Below are the code and all the weights of a small trained network. Each question names an input and a class and asks about switching units off, where a switched-off unit gives its printed mean instead of its output.

import numpy as np


def w(rows, s, z=0):
    codes = np.array(rows[::2]) - 128.0
    scale = np.full(codes.shape[1], s)
    scale[-1] = z or s
    return codes * scale


def f(y):
    return y / 2 * (1 + np.tanh(0.7978845608 * (y + 0.044715 * y**3)))


def log_softmax(a):
    a = a - a.max(-1, keepdims=True)
    return a - np.log(np.exp(a).sum(-1, keepdims=True))


def net(x, mask):
    res = np.array(x, float).reshape(1, 8) / 4 @ E
    y = f(res @ A[0][:, :-1].T + A[0][:, -1])
    res = res + np.where(mask, y, B[0][:, -1]) @ B[0][:, :-1]
    return log_softmax(res[-1] @ U[:, :-1].T + U[:, -1])


A, B = {}, {}
E = w([
[131,126,126,128,128,129,127,127,128,125,128],'x0',
[125,130,127,130,127,126,129,129,127,128,128],'x1',
[155,93,119,136,174,155,244,85,88,183,95],'x2',
[126,129,129,130,127,127,129,128,128,130,129],'x3',
[50,115,106,218,170,228,88,129,166,114,174],'x4',
[128,127,130,126,128,128,128,128,128,129,128],'x5',
[130,127,128,130,126,128,129,127,129,128,128],'x6',
[147,120,156,134,171,81,143,128,137,113,253],'x7',
],0.014)
A[0] = w([
[143,123,143,132,140,93,170,121,126,129,182,23],'neuron 0',
[127,116,131,109,119,118,112,110,127,129,134,126],'neuron 1',
[149,124,131,112,154,92,175,129,129,131,224,58],'neuron 2',
[95,142,115,178,128,143,54,136,135,101,231,110],'neuron 3',
[162,106,120,143,172,191,231,107,118,128,150,51],'neuron 4',
[175,126,122,103,105,66,129,127,125,112,136,59],'neuron 5',
[132,145,130,110,55,81,6,148,138,98,104,68],'neuron 6',
[121,113,161,122,136,117,110,134,141,122,153,98],'neuron 7',
[119,127,115,135,94,195,61,126,133,116,21,59],'neuron 8',
[120,105,120,115,106,119,140,123,118,133,118,115],'neuron 9',
[144,106,127,112,116,134,145,119,141,134,109,134],'neuron 10',
[153,134,147,91,108,48,134,129,123,122,141,131],'neuron 11',
[107,125,123,163,145,196,130,123,128,125,132,46],'neuron 12',
[132,128,116,126,147,119,104,139,123,133,158,109],'neuron 13',
[140,129,125,114,128,104,170,130,128,141,67,188],'neuron 14',
[98,130,115,162,160,223,128,127,133,128,138,48],'neuron 15',
[169,133,132,68,108,24,121,127,121,125,129,85],'neuron 16',
[137,126,128,119,94,148,134,119,140,115,215,59],'neuron 17',
[123,122,131,140,126,160,157,110,117,111,81,90],'neuron 18',
[147,139,129,100,118,95,204,117,117,150,36,116],'neuron 19',
[127,120,129,131,166,167,206,113,124,143,153,7],'neuron 20',
[132,127,135,139,126,127,149,128,129,121,96,111],'neuron 21',
[141,113,128,119,130,114,156,130,122,121,108,101],'neuron 22',
],0.018,0.019)
B[0] = w([
[138,117,124,118,108,122,149,117,86,154,40,153],'neuron 0',
[117,128,115,158,127,108,138,136,143,140,122,137],'neuron 1',
[85,134,124,115,73,132,126,134,113,129,30,191],'neuron 2',
[156,128,133,127,169,128,123,131,151,118,249,251],'neuron 3',
[32,132,131,124,74,125,93,143,145,117,127,190],'neuron 4',
[93,129,131,127,109,133,108,143,150,120,187,172],'neuron 5',
[104,123,123,123,85,127,154,117,94,142,7,233],'neuron 6',
[163,109,116,137,159,130,128,127,144,141,174,149],'neuron 7',
[16,128,138,130,92,134,96,140,156,116,180,204],'neuron 8',
[173,125,129,137,148,133,148,145,124,118,124,138],'neuron 9',
[170,127,123,136,156,138,143,129,96,119,122,150],'neuron 10',
[65,132,126,141,99,144,119,128,128,126,110,211],'neuron 11',
[130,114,138,117,113,131,140,116,121,126,32,160],'neuron 12',
[157,142,149,141,157,128,129,126,139,125,158,147],'neuron 13',
[160,131,124,124,126,113,155,119,117,141,81,206],'neuron 14',
[109,135,115,121,78,111,141,130,95,144,35,182],'neuron 15',
[33,125,137,129,115,130,105,128,149,121,171,221],'neuron 16',
[195,130,116,135,159,127,144,117,124,128,143,158],'neuron 17',
[171,136,132,121,144,103,149,128,111,141,125,152],'neuron 18',
[253,122,125,128,168,133,131,125,114,132,112,217],'neuron 19',
[57,130,139,135,119,143,101,131,152,116,206,158],'neuron 20',
[162,114,112,122,141,124,161,120,132,116,138,139],'neuron 21',
[160,139,114,137,169,129,151,116,139,133,131,146],'neuron 22',
],0.023,0.025)
U = w([
[149,155,131,125,113,125,135,113,77,111,11,192],'0',
[76,166,155,152,122,136,61,148,175,64,171,171],'1',
[253,162,135,143,235,116,154,112,119,93,162,2],'2',
],0.0079,0.0074)

Each question gives the input, the list of numbers given to net, and the class t.
The units are the neurons (one row each of A and B). Each row of codes is followed by its name. A weight is (code - 128) times the scale printed after its matrix; where a second scale follows, it is the last column's (A, B and U).
mask holds one flag per neuron, in row order. A switched-off neuron (its flag False) gives its mean, the last column of its row in B, instead of its output. The means were averaged over made-up inputs and are rounded, as every weight is.
A unit's drop is (log p(t) with every unit on - log p(t) with that unit switched off) / (log p(t) with every unit on - log p(t) with every unit switched off).
The circuit of an input: a set's keep is (log p(t) with only the set's units on - log p(t) with every unit switched off) / (log p(t) with every unit on - log p(t) with every unit switched off). Starting from the 12 units with the biggest drops (on a tie, the unit counted first), units are removed one at a time, each time the one whose removal leaves the highest keep (on an exact tie, the one counted first), for as long as the keep stays at least 0.8.
units of the circuit, in order: the units of the circuit, biggest drop first
unit that matters most: the unit with the biggest drop
top k neurons: the k neurons with the biggest drops, biggest first
drop of u: that unit's drop, to one decimal
input [-6,4,1,-3,-5,1,7,-7], class 2: units of the circuit, in order -> neuron 19
input [0,-7,-2,-4,4,3,-5,-8], class 1: top 4 neurons -> neuron 8; neuron 19; neuron 2; neuron 14
input [-4,2,4,4,-1,7,5,8], class 0: top 4 neurons -> neuron 2; neuron 0; neuron 3; neuron 8
input [3,1,-4,6,0,3,5,-3], class 0: top 2 neurons -> neuron 6; neuron 16
input [2,-1,-2,5,-6,4,1,3], class 1: top 2 neurons -> neuron 16; neuron 5
input [-6,-7,-2,7,1,-3,-1,-5], class 1: top 3 neurons -> neuron 8; neuron 19; neuron 15
input [-7,-8,7,-4,2,3,8,1], class 1: top 2 neurons -> neuron 20; neuron 4
input [8,2,6,-8,-2,-8,1,0], class 2: top 2 neurons -> neuron 6; neuron 19
input [4,5,3,-7,8,-2,6,-1], class 0: top 2 neurons -> neuron 15; neuron 12
input [7,6,0,2,-8,1,-4,6], class 1: top 4 neurons -> neuron 16; neuron 5; neuron 6; neuron 15
input [0,-1,-8,7,1,5,-5,1], class 2: top 4 neurons -> neuron 3; neuron 8; neuron 16; neuron 4
input [-5,8,-8,8,0,3,2,-3], class 0: top 2 neurons -> neuron 6; neuron 16
input [6,0,2,0,0,5,-4,-4], class 2: top 2 neurons -> neuron 6; neuron 2
input [-7,3,-5,6,0,3,2,0], class 0: top 4 neurons -> neuron 6; neuron 8; neuron 16; neuron 5
input [0,5,2,-8,-5,-6,3,0], class 2: top 3 neurons -> neuron 6; neuron 19; neuron 2
input [7,3,3,1,-8,-6,-1,-6], class 2: unit that matters most -> neuron 19
input [1,2,-8,1,7,-5,8,5], class 2: drop of neuron 3 -> 0.2
input [-3,-4,-3,-4,2,0,-7,-7], class 1: drop of neuron 19 -> 1.0
input [0,0,2,-4,0,0,2,5], class 0: drop of neuron 0 -> 0.2
input [2,6,-8,0,-1,4,-2,-7], class 0: drop of neuron 3 -> 0.0
